Below are the code and all the weights of a small trained network. Each question names an input and a class and asks about switching units off, where a switched-off unit gives its printed mean instead of its output.

import numpy as np


def w(rows, s, z=0):
    codes = np.array(rows[::2]) - 128.0
    scale = np.full(codes.shape[1], s)
    scale[-1] = z or s
    return codes * scale


def f(y):
    return np.maximum(y, 0)


def log_softmax(a):
    a = a - a.max(-1, keepdims=True)
    return a - np.log(np.exp(a).sum(-1, keepdims=True))


def net(x, mask):
    res = np.array(x, float).reshape(1, 4) / 4 @ E
    y = f(res @ A[0][:, :-1].T + A[0][:, -1])
    res = res + np.where(mask, y, B[0][:, -1]) @ B[0][:, :-1]
    return log_softmax(res[-1] @ U[:, :-1].T + U[:, -1])


A, B = {}, {}
E = w([
[115,76,164,201,211,169],'x0',
[143,104,113,113,127,153],'x1',
[165,92,91,197,107,39],'x2',
[9,98,123,178,78,187],'x3',
],0.014)
A[0] = w([
[86,125,89,142,65,122,150],'N0',
[71,74,106,175,185,129,87],'N1',
[135,187,136,70,112,143,235],'N2',
[42,142,152,84,122,214,173],'N3',
[127,162,82,82,49,115,255],'N4',
[134,137,247,191,221,157,168],'N5',
[127,74,158,150,131,137,64],'N6',
[158,172,138,184,185,162,144],'N7',
[195,129,59,135,143,66,189],'N8',
[166,119,101,159,55,102,122],'N9',
[109,105,112,160,156,83,106],'N10',
[107,73,104,177,147,107,91],'N11',
[71,83,140,192,95,164,127],'N12',
[225,120,131,208,182,96,164],'N13',
[186,166,147,87,200,173,177],'N14',
[67,120,73,175,115,147,117],'N15',
[159,69,134,196,162,130,106],'N16',
[141,130,161,149,222,170,148],'N17',
[145,116,88,155,73,101,146],'N18',
],0.015,0.007)
B[0] = w([
[79,136,141,163,95,113,189],'N0',
[114,150,77,123,192,129,197],'N1',
[198,253,102,115,143,92,215],'N2',
[109,177,120,179,88,184,247],'N3',
[106,186,143,141,70,54,231],'N4',
[164,109,114,135,148,183,250],'N5',
[153,141,131,122,162,110,157],'N6',
[128,106,148,125,161,157,185],'N7',
[88,82,136,88,201,107,222],'N8',
[93,39,142,163,153,97,182],'N9',
[95,134,107,114,168,136,165],'N10',
[100,172,67,116,147,125,177],'N11',
[104,185,82,167,143,138,217],'N12',
[110,104,179,34,150,144,231],'N13',
[195,131,121,171,189,124,227],'N14',
[116,189,51,179,98,92,193],'N15',
[103,181,125,55,205,186,194],'N16',
[153,104,166,182,182,202,216],'N17',
[68,107,146,182,100,72,181],'N18',
],0.011,0.019)
U = w([
[146,211,33,98,195,77,229],'0',
[147,69,142,114,155,4,67],'1',
[193,82,153,154,158,169,149],'2',
[88,108,133,27,152,183,78],'3',
[97,185,127,135,58,154,168],'4',
[56,86,106,195,100,84,195],'5',
[104,134,78,169,134,184,1],'6',
],0.014,0.0037)

Each question gives the input, the list of numbers given to net, and the class t.
The units are the neurons (one row each of A and B). Each row of codes is followed by its name. A weight is (code - 128) times the scale printed after its matrix; where a second scale follows, it is the last column's (A, B and U).
mask holds one flag per neuron, in row order. A switched-off neuron (its flag False) gives its mean, the last column of its row in B, instead of its output. The means were averaged over made-up inputs and are rounded, as every weight is.
A unit's drop is (log p(t) with every unit on - log p(t) with that unit switched off) / (log p(t) with every unit on - log p(t) with every unit switched off).
The circuit of an input: a set's keep is (log p(t) with only the set's units on - log p(t) with every unit switched off) / (log p(t) with every unit on - log p(t) with every unit switched off). Starting from the 12 units with the biggest drops (on a tie, the unit counted first), units are removed one at a time, each time the one whose removal leaves the highest keep (on an exact tie, the one counted first), for as long as the keep stays at least 0.8.
units of the circuit, in order: the units of the circuit, biggest drop first
unit that matters most: the unit with the biggest drop
top k neurons: the k neurons with the biggest drops, biggest first
drop when u is switched off: that unit's drop, to one decimal
input [2,5,1,-5], class 3: unit that matters most => N13
input [2,2,5,0], class 3: units of the circuit, in order => [N2 N13 N14]
input [0,6,1,3], class 5: units of the circuit, in order => [N2 N5]
input [8,3,8,0], class 3: top 2 neurons => [N13 N2]
input [7,-6,-1,0], class 2: top 2 neurons => [N17 N5]
input [3,0,1,-8], class 3: top 2 neurons => [N13 N8]
input [8,7,4,-7], class 3: drop when N13 is switched off => 0.2
input [-3,-3,0,2], class 4: drop when N8 is switched off => 0.1
input [-6,-5,1,-2], class 1: drop when N3 is switched off => 0.1
input [1,1,0,-8], class 2: drop when N14 is switched off => 0.4
